Each row has a name. Each question is about the rows just above it.

Columns, left to right: J C X M A K
187, 85, 97, 148, 141, 76 -> sidof
231, 88, 187, 92, 92, 40 -> Zuroz
165, 82, 57, 198, 181, 112 -> tal
132, 96, 56, 194, 182, 146 -> mozut
Which column holds this, read top down? 187, 57, 56 => X
How many entries does 132, 96, 56, 194, 182, 146 have? => 6
Number of entries in 165, 82, 57, 198, 181, 112: => 6
148, 92 is in which column, read top down? => M

Columns, left to right: V W E L Y
231, 201, 24, 46, 135 : nufod
231, 201, 24, 46, 169 : vazop
158, 201, 220, 98, 134 : nek
219, 201, 25, 48, 178 : ledo
What comes right after 158 in the named rows? => 201
Shift each entry of 158 by +1 times 1: => 159
Shift each entry of 201, 24, 46 by +1 times 1: => 202, 25, 47
Which column holds this, read top down? 231, 158 => V
The entry that follows 219: => 201
What comes right after 25 in the named rows? => 48

Columns, left to right: Q H Z T S B G
175, 208, 80, 74, 199, 194, 118 : Lasa
173, 169, 75, 74, 181, 150, 138 : furuv
151, 167, 102, 124, 162, 153, 122 : Regiz
164, 103, 76, 156, 151, 96, 159 : dofal
206, 217, 80, 170, 180, 120, 135 : miduf
168, 178, 73, 109, 185, 155, 117 : rolug
176, 131, 104, 206, 142, 109, 180 : guke
173, 169, 75, 207, 175, 112, 163 : ven
175, 208, 90, 125, 199, 194, 118 : bulak
80, 74, 199 with +1 step of 1 on every entry: => 81, 75, 200
Move every entry of 173, 169, 75, 74 by +1 step of 1. => 174, 170, 76, 75
What comes right after 73 in the named rows? => 109
The entry that follows 181: => 150
Which column holds this, read top down? 124, 156 => T
164, 206 is in which column, read top down? => Q

Columns, left to right: bonef Gesek magos lafa laz bufi dazud
127, 141, 137, 125, 143, 137, 140 : fupi
150, 224, 159, 189, 159, 187, 167 : mim
126, 133, 135, 120, 140, 147, 131 : foni
124, 145, 140, 120, 156, 149, 140 : Mema
186, 149, 141, 135, 136, 142, 143 : tul
106, 122, 146, 101, 142, 141, 141 : das
Right after 106 comes => 122
Number of entries in 126, 133, 135, 120, 140, 147: => 6
How many entries does 186, 149, 141, 135, 136 have? => 5
Count the entries of 126, 133, 135, 120: => 4
The entry that follows 187: => 167
140, 156, 136, 142 is in which column, read top down? => laz
Shift each entry of 149, 141 by +1 times 1: => 150, 142

Columns, left to right: boveg remen nuso nula tofum dituk mag
142, 133, 135, 111, 126, 125, 125 : dira
136, 117, 139, 147, 125, 145, 162 : luku
141, 109, 121, 128, 128, 118, 116 : kaguv
222, 106, 91, 177, 142, 79, 80 : Kuvu
143, 115, 133, 127, 110, 134, 126 : viv
142, 126, 146, 134, 126, 122, 123 : tugi
110, 116, 123, 129, 134, 170, 147 : reg
126, 130, 153, 110, 139, 113, 110 : Vivem
179, 153, 91, 119, 116, 78, 28 : rorut
123, 126, 124, 128, 124, 142, 149 : Muran
155, 150, 135, 107, 128, 124, 122 : Selil
Which column holds 145, 118, 79 top down? => dituk
Which column holds 119, 128 top down? => nula

Columns, left to right: Seti Kisot Totu Zime lidu bizis varod
176, 151, 99, 181, 175, 146, 101 : Dekeg
94, 142, 181, 104, 151, 155, 161 : kap
64, 112, 149, 89, 42, 101, 171 : Kubi
94, 136, 181, 104, 151, 155, 161 : faki
84, 97, 149, 70, 115, 111, 134 : sop
180, 129, 86, 152, 138, 122, 93 : Kedu
102, 109, 138, 95, 141, 127, 133 : rele
102, 168, 144, 173, 63, 113, 180 : Kasa
103, 120, 129, 107, 55, 83, 150 : ziv
98, 117, 148, 95, 163, 147, 135 : Noza
154, 111, 80, 125, 146, 106, 85 : Minep
146, 155, 101 is in which column, read top down? => bizis
Number of entries in 84, 97, 149, 70: => 4
112, 136 is in which column, read top down? => Kisot

Columns, left to right: R U F D
123, 119, 94, 136 = tebi
30, 94, 106, 187 = gobu
157, 144, 111, 95 = domo
122, 129, 128, 95 = kiv
107, 117, 106, 108 = Fizak
129, 136, 110, 135 = bizi
94, 155, 131, 113 = suli
The entry that follows 119: => 94
What comes right after 128 in the named rows? => 95
Shift each entry of 122, 129 by +1 times 1: => 123, 130
Number of entries in 157, 144, 111, 95: => 4
The entry that follows 117: => 106

Columns, left to right: vado Kada zilo lam bim
132, 139, 87, 69, 90 : Magoz
194, 185, 72, 191, 66 : Gigo
175, 122, 43, 218, 134 : sepu
95, 64, 154, 95, 129 : Los
107, 191, 110, 113, 129 : nusi
77, 104, 199, 86, 90 : Sesef
144, 145, 162, 165, 168 : vava
126, 151, 139, 42, 143 : liv
194, 127, 72, 78, 85 : sar
Which column holds 86, 165 top down? => lam
Right after 151 comes => 139
Count the entries of 144, 145, 162, 165: => 4
Which column holds this, read top down? 90, 168, 143 => bim

Columns, left to right: Davor fuf Gepa lolo Mep raba
143, 109, 161, 165, 123, 113 = konil
157, 143, 191, 39, 122, 190 = zepet
120, 75, 137, 88, 82, 96 = Tosa
131, 181, 127, 196, 158, 150 = Pib
57, 59, 23, 88, 132, 84 = tozu
166, 93, 172, 148, 128, 101 = febug
124, 88, 177, 180, 125, 86 = kavi
94, 116, 97, 187, 188, 68 = bamar
175, 178, 167, 162, 105, 155 = devom
113, 98, 188, 188, 93, 86 = Nif
149, 64, 179, 157, 139, 76 = tikiv
61, 67, 15, 112, 132, 102 = Rov
Shift each entry of 98, 188, 188, 93 by -1 times 1: => 97, 187, 187, 92
127, 23, 172 is in which column, read top down? => Gepa

Columns, left to right: rivi derus Vosav zimo Nudad
224, 182, 81, 110, 146 : Pur
189, 207, 89, 114, 120 : Pav
191, 206, 98, 121, 141 : pive
200, 211, 84, 107, 108 : zer
200, 211, 84, 107, 115 : poz
202, 230, 85, 114, 132 : zam
192, 219, 80, 110, 122 : balu
200, 188, 97, 111, 122 : bug
198, 176, 90, 107, 124 : bomu
The entry that follows 176: => 90
Number of entries in 200, 188, 97, 111, 122: => 5
How many entries does 224 have? => 1

Columns, left to right: pevev zoged rop muvo dofa Vali vob zepa Boti tuzoz
80, 154, 77, 176, 90, 77, 52, 102, 135, 49  giti
111, 167, 209, 30, 155, 118, 111, 93, 100, 108  nas
89, 37, 109, 143, 201, 76, 84, 195, 91, 90  Ruvi
90, 31, 77, 178, 167, 74, 79, 201, 111, 86  Raka
94, 29, 95, 160, 191, 83, 92, 208, 92, 93  bab
121, 76, 162, 101, 166, 127, 133, 156, 99, 143  Lafuz
133, 193, 145, 102, 28, 142, 125, 86, 164, 121  pevid
127, 188, 129, 121, 23, 134, 115, 87, 169, 113  bidus
133, 96, 209, 33, 179, 136, 152, 163, 91, 149  vuv
130, 126, 215, 24, 168, 138, 145, 136, 88, 134  nalup
105, 85, 178, 137, 213, 106, 114, 162, 71, 113  numik
Shift each entry of 102 by -1 times 1: => 101
Shift each entry of 111, 93 by -1 times 1: => 110, 92
The entry that follows 126: => 215
111, 84, 79, 92, 133, 125, 115, 152 is in which column, read top down? => vob
90, 94, 121, 133, 127 is in which column, read top down? => pevev
28 with +1 step of 1 on every entry: => 29
What comes right after 125 in the named rows? => 86

Columns, left to right: Mobel mut leri Tob rav fov deno Litu
94, 167, 158, 168, 100, 76, 175, 117 : Gemog
173, 90, 109, 77, 174, 116, 96, 95 : zav
115, 150, 89, 137, 144, 76, 67, 86 : vun
162, 114, 161, 59, 155, 102, 98, 80 : zira
78, 155, 125, 130, 131, 117, 200, 105 : suke
85, 76, 194, 128, 151, 181, 124, 123 : Kuguk
159, 128, 139, 112, 157, 76, 173, 90 : mes
121, 151, 136, 171, 124, 93, 162, 68 : dupub
104, 142, 84, 157, 123, 90, 76, 70 : melog
131, 41, 136, 142, 124, 138, 75, 117 : baviv
Right after 114 comes => 161
Shift each entry of 158, 168, 100, 76 by -1 times 1: => 157, 167, 99, 75
Which column holds 155, 131, 151, 157, 124, 123, 124 top down? => rav

